In the rows, zero is written as 128.
Each row has a class, written after it.
[144 150 176 138 145 164 101  91 123 117 109 101 111 102 171 116 125 175
 102 142  96 115 126 104 148 145 159 118 106 140 163 130 121 122 123 130
  81  90 112 116 127 103 130 131  77 137 124] : q_162
[ 98 124 126 128 133  94 111 159 172 142 189 155 204 156 119 100  74  82
 149 123 130 130 149 117 107 121  85 199 128 118 105 163 135 122 128  98
 167 123 139 123 141 102 102  91 127 125 115] : q_671
[ 94 136 137 126 129 126  95 105 173 100 152 218 125 137 118 132 143 186
 152 159 138  66 147 169 148 170 111 102 103  84 121 186 133 198 139  85
 137  93 158 155  83 148 124 132 166 107 181] : q_433
[196 182 109 123 145 126 186 122 112  77 139 123  53 143 198  87 124 114
 144 135 140 149 107 120 131 101 114 116 116 175 141  93 108 145 131 124
 142 163 141 112 130 152 139 174 140 167 132] : q_135
[113 150 174 109 100 145 155 123 127  74  97 118 103 132 105 167 121 118
 130 133 126 153 154 133 137 150 104 160 139 166 130 120 103  76 119 108
  89 137 125 105 194 114  96 113 140 170 127] : q_430
[168 194 104 111 128 116 121 113 169 175 129 132  80 119 146 153 110  87
 137 130 136 146 151 125  99 146 154 109 100 138 139  97 103  82 155 140
 105 156  96 142  96  60 158 122  85 131 111] : q_334
[123 108 117 142 174 131  82 119 137 159 159 119 139 170 211  93 140 142
 171  98 117  99 115  82 121 113 106 108 154 100 102  88 103 204 155 119
 134  85 147 154  62 163 101 122 127 141 145] : q_430
[169 125 133 129 135  89 125 105 107 142 162 135  84 147 128  90 201 149
 125 124 151 168 134  88 127 119 147 105 138 159 115 110 129 117 112 156
 116 134 156 159  86 108 118 109 105  99 119] : q_334
[107  98 123  95 140 143 106 146 123  98 117 101 148 172 184 130 113 111
 109 125 154  76 157 176 131 184 163 112 120 173 107 128 137 156 113 127
 120 113  90 152 181 114 132 122 155 137 162] : q_326
[178 158 177 143 129 138  68 114 164 150 160 109 142  77 205  61 184 201
 110 163  82 106 139 146  91 146 155  96 138  99  80  80 123 172 163 151
  95 129 150 143  93 114  92 160 133 116 180] : q_671
[116 115 111 114 139 143 103  66 143 113 123 173 136 191 188  97 126 125
  98 112 101  91 144 111 160 119 126  55  95 110 127 137 151  89 130 143
 134 131 152 150 139 141 156  91 150 148 112] : q_162
[145 152 123 115 134 139  92 125 145 123 135 148 139 110 137 151 136 158
 126 139 129 129 131 157 126 137  84 101 123 131 132 154 130 187 140 161
 142 112 144 182  92  89 128 126 161 152 150] : q_843
[100 152 130 122 139 151 112  99 105  93 122 131 129 121 179 100 160 133
 117 131 122 115 123 156 129 144 124 119 117 119 119 138 135 210 115 121
 124  70 125 140 119 138 116 120 163 175 132] : q_430
[136 195 184 124 153 135 147 103 131 138 117 180 120 112 126 107 193 185
 156  76  97 152 119 127  84 122 101 123 106 140 124 164 107 127 135  95
 114 166 103 128 108 171 123 104  69  92 108] : q_465
[ 86 124 148  94 147 204 141 134 128 103 130 129 137  92  97 152 103 116
 104 171 144 148  92 119 197 101 120  98 126 165 187 157 166 111 130  90
 130 107 136 118 133  92 151 156 145  96 154] : q_135
[136 164 105 138 108 105 143 160 142 130 118 146 122 111 157  80 132 155
 156 112 122 151  68 110 139  98 122 157 119 177 136 134  98 122 140  72
 148 155 118 115 113 145 146 156  70 126 158] : q_719
[ 93 168 207 133 133 125 176  89 100  84 136 150 129 146 153 139 160 161
 181 132 147 133 139  98 138 109  92 143 108 143 133 195 134 173 136  72
 143 137 167 121 149 147  87  98 121 120 118] : q_671
[156 126 133 136 130 150 122 137 136 206 147 160  96 107  88 151 106  96
 114  80 113 115 185  99 127 174 118  96 113  85 167 127  96  82 145 158
  76 127  68 151 130 107 200  60 132 131  71] : q_843
[175 157 173 146 156 161 123 130 153 130 124 118 100  79 155  69 144 113
 101 110  64 194 113  90  83 119 121 174 108 113 141 132 140 139 157 126
 116 111 122 146 116 108 138 127  70 145  94] : q_587
[157 164 114 108 127 163  97 190 162 149 101  87 130  51 158 123 123 100
  66 162  94 194  66 124 106 122 181 110 133 119 118  80 164  70 136 108
 127 163  66 137 122  94 153 175  81  86 174] : q_433
[114 129 118  79 120 161 121 118 109 132 127 120 128 151  69 115 169 188
 147 134 133 133 104  82 152  92 142  90 117 154 154  98  76  72 128 115
 117 182 143 107 128 183 132 152  82 170 118] : q_671
[132 135 112 117 164 101 109 119 132 150 104 167 111 131 164 124 158 130
 139  97 115  76 113 164  86  86 114 101 136 142 143 125 116 155 133 139
 152 142 141 154  73 129 121 151 126 144 139] : q_376
[123 138 176  82 130 153 185 114 132 100  94 153 105 158 130 152 149 166
  89 129 128 143 145 150  58 146 119 120 155 165 108 153 156 101 131 145
 113 172 135 135 174  88  88  91 125 165 124] : q_334
[150  89  88 107 108 137 133 156 128 120  96 119 123 120 140 129  85 139
 104 141 136 147 101 111 128 149 163 115 153 117 112 119 162 134 133 142
 135 140 147 103 164  98 150 148 135 184 140] : q_326
[109 120 111 111 130 152 132  86 143 128 119  93 159 151  97 155  89 140
 129 125 117 136 147 128 173 114 120 100 117 146 144  92 135  62 129 169
 114 115 181 110 120 125 146 112 169 125 107] : q_719
[ 94 152 128 151 149 145 132 114 149 112 157  87 185 151 187 105  91  38
 120 143 136 162 122 120 183  84 122 126 151 164  83 165 177 130 137 130
 160 132 116 106 118 134 160 154 163 134 139] : q_719
[169 157 129 142 113 113 169 132  89  75 146  97 107 124 148  81 157 147
 135 135 125 165  81 106 115 123 145 123 103 169 112 120 116 111 136  96
 113 141 136 142 156 118 111 164  82 149 166] : q_135
[119 163 161 151 144 119 171  59 113 127 119 124  82 166 146 161 171 109
 151  67 136 121 133 142  90 155 130 129 157 170 112 132 111 159 110 144
 140 170 105 100 161 154  99 121  80 155  83] : q_719
[181 184 120 147 145 115  82 167 167 139 197 122 134  98 231  96 102  88
 111 156 104 135 131 171  97 154 128 163 137  94  88  89 124 203 116 165
 123 112 131 145  82  69 105 142 143 119 165] : q_433
[130 159  99 102 116 109 113 123 134 135  62 114 147 116 131 169  98  93
 101 120 131 145 134 138 100 125 164 107 131 148 147 140 167  77 157 137
 138 100 104 137 115  75 148 132  97 142 154] : q_376
[182 189  92 117 148 132 115 133 176 134 147 100 137 125 172  93 116 169
 157 158 114 162 108 153 136 121  89  80 136 135 131 100  93 162 126 159
 135 129 192  87  69 172 137 206 159 112 134] : q_726
[188 131 143 134 139  80 128 132 141  97 185 164 107 130  99 111 129 181
 142 118 111 141 154 136 114 155  55 143 100 121 117 114 106 169 110 134
 138 141 183 130 122 143 114  99 171 116 133] : q_843
[116 152  97 129 109 163 106 106 149 157 159 125 117 135 155 110 116  89
 143 132 132 172 132  91 171 140 116 123 141 131 155 101 123  86 102 177
 141 122 115 103 126 113 135 124 105 136  64] : q_430
[121 118  82  89 136 130 116 162  94 108 117  96 159 138 200 131 106 165
  81 170 103  87 108 127 163 156 137  54 117 154 129 134 129 146 120 128
 123  86 140 124 120 150 131 174 168 127 159] : q_376
[132  84 129 160 106 102 137 169 105 120 170  59 172 106 112 103  78 123
  94 142 129 170 118 110 141 147 132 105 135 151 100 121 153 137 114 129
 129  99 137 131 132 161 143 108 167  87 177] : q_843
[144 105 171  83 114 182 131 132 132  96 118 136 105  97 115 142 108 157
 101 152 149 110 140 184  55 133 111 128 156 131 132 179 153 132 161 151
 136 112 169 139 147 101 117 138 165 155 114] : q_726
[102 122  82 113 133  88 180 114 123 136 107 128 133 162  82 143  97 119
 132  82 105 144 106 139  56 101  95 164 113 153  97 163 121 126 111 149
 171 114 120 108 118 175 116 133 167 193 102] : q_726
[110 143 111 186 169  94 105 159 149 131 183  53 219 131 161  75  68 133
 141 161 122 112 136 157 182 158  95 135 143 176 129 152 147 157  90 139
 111  75 186 134  92 102 113 136 145  92 138] : q_719
[145 118 114 132 152 172 102 139 143 129 151 126  80 123 188  86 105  96
 163 144 115 126  70 131 165  84 136 119 114 138 181  64 144 165 146 126
 196  86 205 139  80 126 132 163 140 126 120] : q_726
[114 153 167 135 144  98 141  73 148 151 103 182  83 160  60 195 181 165
 149 113 128 100 207 155 103 172  95 106 107 131 123 182 166 131 136 134
  97 186 125 141 136 108 131  63 156 134 111] : q_334
[171 178 190 146 159 118 139 108 104  68 123 123  50  91 179  87 129 178
 100 156  79 153 106 153 124 143 107  93 122 170 101 117 167 189 132 114
 105 112 165  85 145 111 143 161 163 190 197] : q_430
[150 143 153 113 141 188 160 135 149 139 131 112 105  90  30 164 105 154
 125 130 141 124 131 157  49 103 118 114 128  87 141 152 106 119 154 172
 131 103 112 138  81 174 148 164 123 119 156] : q_162
[181 100  66 104 116 118 102 106 119 123  90 111 157  94 158 159  96 172
  91 118 120 108 139 143 135 172 141 118 147  92 125 106 130 183 133 162
  90  34 149  97 152 117 125 120 220 152  95] : q_135
[119 110 164 135 139 140  94  90 135 143 136 106 116 120  82 143 150 115
 109 130  99 139 133 127 144  89  96 115 135 143 142 123 151  67 134 141
 114 201 186  85 140 142 153 165 143  88 116] : q_465
[166 130 117 102 128 160 115 159 136 131 145 118 140  61 198  82  73 127
 129 116 143 123 138 114 157 153 147 165 139 165 137 169 105 146 128 137
  72  43 121 131 143  88 138  98 146 149  72] : q_326
[129 161  91 130 154 140 156 164 120 162 135 128 140 131 130 108 123 102
 111  98 125 176 103 102 117 145 139  85 160 128 145 114 129 140  95 157
 153 128 105 139 120 129 105 124  92 153 113] : q_671
[ 99  82 168 145 139 156 133 167 108  93 148  93 180 116 167  89 118 131
  99 144 115 131  88 141 130 116 129 112 112 117 110 136 156 214 137  93
 163  57 132 161 117 171 145 137 186  75 208] : q_843
[116 125 126 111 137 174 120 124 129 125 141 121 117 111 163  85 101 184
 140 177 131 100  90 135 153 105 125  95 145 154 142 154 158 186 169 112
 149  65 198 105  85 166 137 161 172 163 134] : q_726
[ 83 135 103  92 103 157  99 102 136 134 112 151 135 148 141 162 128 107
 106 123 131 112 151 170 145 142 123  95 101 146 137 127 111 133 142 129
 114 164  92 145 148  75 151 130 164 134 109] : q_719
[136 138 118 154 130 155 148 115 155  81 108 137 109 120 187 103  86 134
 139 160 129 144  82 146 162 134 135  71 154 158 127 106 155 175 133 117
 145 162 152 112 119 141 138 178 173 193 184] : q_843
[157 169 167 139 137 156 168  99 156 139 152 189  61 137 186 149 205 130
 160 129 144 129 157 122 113 158 127 100 137  85 102 134 129 189 123 154
 141 192 131 164  92 139 104  99 133 103 119] : q_334
[128 122 144 105 128 102 123  83 159 106  73 145 128 152 153 142  85  93
 128 115 165 126 135 163 107  97 145 139 181 199 131 183 165 146 122 131
 148 159 161 108 128  95 153 140 117 152 172] : q_376
[155 146 160  95  82  89  97 127 151  95 102 138 146 149 232  92 143 171
 114 167 134 135 159  93 144 170 163 115 122 169  85 142 121 136 160  66
 124  86 128 187 150  90 112 100 122 101 160] : q_671
[132 117 134  93 118 150 132 190 123  88 120 131 119 143 136 145 109 157
 140 139 125 121  90 118  97 105 107 112 108 110 127 144 118 152 167  68
 161 170 158 153 136 184 128 139 110 116 165] : q_433
[177 120 118 138 183 142 118 158 140 142 194 143  93 115 160  82 115  99
 106 109  78 134 127 126 130 127  81 138 102 100 140  77 129 152 106 161
 157 116 178 139 115 157 158  88 147 137  90] : q_587
[143 129 136  97 121 184 122 125 170  90 116 130  80 124  41 171  83 162
 110 201 130 140 123 157 149 125 121  73 126 153 146 137 158 120 125 164
 163 187 143 110 112 146 144 194 146 144 163] : q_162
[135 106 149 157 155 150 145 183 161 129 149 122 101  79  77 100 122 147
 130 145 122 123 108 140 135 126 130  88 138 127 172  98 139 142 131 109
 141 118 183 127  68 193 118 148 139  63 179] : q_334
[155 158 168 115 149 124 164 122  95 134 164 197  61 131  98 126 224 163
 166  74 100 134 107 120  42 124  82 163  73 104 135 131 107 145 135 112
 138 177 118 142 118 177 106  94  68 107  94] : q_587
[ 83 140 188 135 146 152 112 111 168 145 157 188 102 148 101 191 169 153
 151 113 114  60 160 158  67 149  78 120 123  64 111 182 138 192 173 112
 171 139 148 169 113 161 111  93 111 120 166] : q_433
[133 151  81 156 147 106  85 148 170 170 124 136 175 119 179 135 130 113
 102 133  81 178 132 126 179 153  58 132 161 111 148 108 147 138  71 156
 113 165 174  92 112  98 140 140 179  86 105] : q_465
[168 136 157 102 140 145 144 139 118 119 144 175  72 127 171 105 134  83
 150 104 108 143  80 114 116 101 120 127 136 118 127 110 131 161 120 130
 170 118 163 143 123 137 119 107 119 117  94] : q_430
[142 170 178 115 139 117 104 105 113  85 163 133 105  92 166 104 156 215
 129 179 149 100 149 151 152 147 112 107  89 164 100 170 123 198 167  74
 131  78 145 161 128 141 114 100 120 120 125] : q_587
[126 126  73 119 121 101 105 132 105 155  64 108 140 130  78 139 159 119
  65 103  89 149 113 126 136 160 152  91 123 153 138 125 153  76  95 149
 101 170  91 119 167 158 160 108  97 182  93] : q_587
[156 197 163 109  73 102 102 126 172 131  74 101 147  93 142 122 147 112
  76 198 104 156 134 140 133 145 200 124 163 152  95 109 155 115 144 117
 120 171 114  97 141 104 109 169 100 135 170] : q_671
[202 210 186 152 153  91 101 104 111 134 163 118  75  87 217  49 224 159
 102 152  90 109 126 137 108 166 167 126 123 172  84 124 142 174 135 138
 103  84 109 153  83 150 118 122  68 136 137] : q_587
[129 122  80  89 118 131 121 170  93 155 104 119 134 132  82 157 157 148
  98 101  91 126 103  92  92 133 111  97  96 111 170  94  89  92 155 105
 123 121  80 127 141 155 135 133  97 133  85] : q_135
[184 151 168  90 174 152 122 109 144 113  96 119 142 150 183 134 139 130
 108 130 110  96 112 122  98 108 157 126 147 123  80 154 142 154 148 126
 107 187 107 128 125 114 149 155  87 178 179] : q_135
[165 157 200  72 139 191 143 168 148 108 135 113  91 136 204 138 106 119
 134 145 105 177 116  99  80 119 123 150 126 150 105 112 151 202 191 111
 168 148 141 152 143  75 111 118  85 133 142] : q_326
[130 164 149  77 131 111  95 117 135  95 144 189 105 164 114 110 141 112
 157 136 140  78 156 143 130 115 124 129  89 196 151 180 144 135 172  79
 133 120 164 159  94 135 130  61 112 165  96] : q_334
[164 131 113 131 151 117 102 143 171 155 202 117 110 109 112 102 105  94
 136 147 108 158 158 132 142 148  96 135 142 136 117  95 143 179 107 188
 141 126 164 101  91 122 119 143 185 111  75] : q_326
[ 99 117  64  99 132 180 102 147 156 160 124 110 183 128 134 118  40 147
 133 154 142 121 126 142 158  96 132 124 121  87 147 144 130 158 143 152
 129  81 139 130 100 131 173 129 181 140 103] : q_433
[145 161 114 117 101 113 145 118 156 109 114  75 117 115 139 114  78 109
  71 156 112 176 140 165 101 139 117 128 140 181 111 129 124  98 122 167
 142 111 149  91 156 112 132 176 162 168 125] : q_726
[176 142 152 136 136  97 103 126 167 143 175 146 104  98 112 139 152 203
 150 178 124 102 165 165 116 151  65 121 143 104 131 109 132 128 131 162
 117 124 219 110  63 124  94 156 191  68 146] : q_726
[152 194 149 118  90 151 123 152 136 152  79 127 120  18 187 153 134 117
  78 170 104 150  95 134 108 143 160 108  96  89 149 124 156 121 167  89
 103 182  65 146 128  47 146 146 104  86 151] : q_843
[ 74 125 154  97 149 187 147 102 137 129  91 119 202 154 118 105 143 153
 144 126 164 138 117 110 103  52 131  93 192 154 128 176 159  85 152 141
 124 136 143 148  95 155 110 127 126 170 134] : q_671
[ 90 133 173  72 150 143 156  94 131  94  92 130 124 191 102 142  94  95
 151 152 162  98  96 151 131  52 157 135 130 193 160 108 138  57 136  88
 168 182 167 116 109 115 153 137  64 146 127] : q_719
[117  70 111 138 105 128 135 221 173 148 117 118 178 116 103 104  57 126
 109 157 145 158 110 119 103 138 102 162 156 113 139 189 149 138 130 101
 158 124 151 179 123 123 163 123 101  89 155] : q_587
[158 181 129 110 115 143  89 121 145 156 110  99 136  78 155 136 109 111
  42 166  88 105 169 171 134 163 179 118  54  70 152  89 156  95 123 157
  88 131 105 166 144  27 141  95 119  70 141] : q_162
[145 173 106 121 162 138 108 114 133 147 145  95 133 154 168  74 120 113
 138  96  88 176 117 145  73 119 121 103  84 170 140  61 130  86 127 146
 126 153 145 169  99 101 152 103  85 120 102] : q_465
[111 165 110  96 115 121  90 112 151 152  75 119 146  83 193 168  81 137
  90 143  94 150 120 129 123 127 121 103 120 114 117  87 141 134 151 116
 112 119 110 109 115  60 121 117 151 139 145] : q_430
[187 160 121 126  86 148 127 131 127 130 116 148  61  86 118 144 142 165
 147 118 114 172 106  96 126 155 126 116  93 116 181  97 102 151 144 127
 119 173 134 125 116 131 164 127  93 146 140] : q_843
[158 188 146 129 144 106 183  97 123  87 163 162  55 201 132 122 160 163
 194 118 126 125 173 174 101 143  96 108  65 128 126  84  91 209 118 146
 182 139 197 162 102 168 134  99 136 140 160] : q_376
[111 124 142 152 145 124 161 140 120 150 121 154 124 146  61 179 229 142
 114  91  88 127 137 127  37 156  67  87 119  27 132 104 119 133 134 122
 153 177 116 173 141 147  94 113 107 105 106] : q_135
[151 167 190 110 130 181 136 113 113 128 141 168  94 101  64 140 125 120
 165 117 159 138 110 168 100  80 121 118 160 154 177 142 138 151 149 163
 121 199 129  89 103 130 141 121  99 172 113] : q_843
[ 66  88 138 138 153 214 130 134 129 147 108 110 151 124 115 155 123 107
  81  88  83 125 117 129 157 126 111  37 135 140 174 112 177  52 110 164
 130 183 140 142 149 144 167  85 132 128 124] : q_719
[127 109  96 140 160 146 102 153 126 126 161 101 199  84 137  71 107 178
 132 146 111 170  77 129 152 102 105 109 159 143 133 104 161 131 110 156
 123  51 184 101 109 119 106 160 199 139 135] : q_671
[153  89 184 117 144 130 146 102 134  67 109 147 120 152 111 188 137 198
 149 144 148  87 132 153  95 124  69 107 137 107 145 163 132 117 133 137
 136 159 215 140 152  99 105 169 137  99 161] : q_135
[134 170 136 140 139  93 101 121 129 145 142 145 139  56 208  84 143 154
 123 128 117  87 139 144 151 151 140 106 121 175 131 191 132 178 138 106
 109  31 113 157  83 117 102 119 139  69 125] : q_376
[206 184 188 128 126 188  98 155 142  95 125  90  98  76 190  75 138 119
  90 181  94 142 101 133 144 113 180 112 149 161 139 118 144 160 141 161
 107 151 105 117  96 142 103 194  92 119 154] : q_162
[136 122 150 115 118 158 181 139 150 128 121 146  80 138 113 162 101 123
 150 131 149 124 149 135 112 148 108 144 157 119 149 142 132 161 131 125
 146 147 187 130 123 153 114 103 161 128 123] : q_726
[151 201 113  89 112 106 130 159 145 162 137 124 132 113 147 160 116  83
 110 143 105 129 132 177  80 153 152 118  93 146  94 130 158 118 152 139
 157 135  62 135 124 100 136 146 116  61 173] : q_376
[150 211 166 105 158 131 128  99 137  66 163 177  90 156 221  92 156 147
 178 166 147  99 101 154 165  97 112 106 113 163 138 141 116 144 130  90
 122 155 225 161 103 100 107 140  97 131 162] : q_433
[150 125 116  83 128 141 109 155 146 107 135 133 147  76 118 155 118 139
  85 101 113 116 132 155 100 159 107 129 118 160 119 192 114  95 107 144
 123 126 123 145 156 118 124 136 119 115 165] : q_376
[174 117 119 174 108  90 149 165 114  99 181 127  81  89  76  99 123 173
 132 169 132 140 110 163 114 126  91 104  99  84 133  92 132 143 143 137
 159 140 219 118 115 175 136 176 154  95 185] : q_587
[128 140 144 117 133 141 117 102 156 137 120 153 101  75 132 119 126  89
 111 122 120 107 146 174  89 132 125 137 139 159 103 199 184 152 147 149
 116 149 105 113 151 103 158 133 179 181  98] : q_326
[129  86 169 114 152 187 103 172 162 120 112 135 119 118 213  86 118 153
 117 123 102 115 109  99 110 125 116 114 150 125 138 134 122 195 167  97
 157 112 145 149 134 133 145 136 105 151 123] : q_326
[134 169 208  77 121 119 131 100 159 154  85 154  82 111 169 169 127 137
 160 162 134 110  93 118  94  74 129 148 140 146 106 151  77 136 150  81
 131 167  88  88  81 127 165 193  78  90 158] : q_430
[148 134 179 137 165  98  91 101 121 125 156 166 132 160 108 113 175 134
 142 109 112  78 145 147 141 121 125  89 105 119 110 144 164 114 137 125
 136 171 159 139 108 137 156  95 103  99 131] : q_719
[134 121 140  94 157 190 152 172 101 150 176 129 105 137 159  96 163 133
 153 121 141 116  71 139  50  80 120 150 183 138 111 140 112 230 146 140
 178 142 140 149 111 150 101 157  90 158 118] : q_376
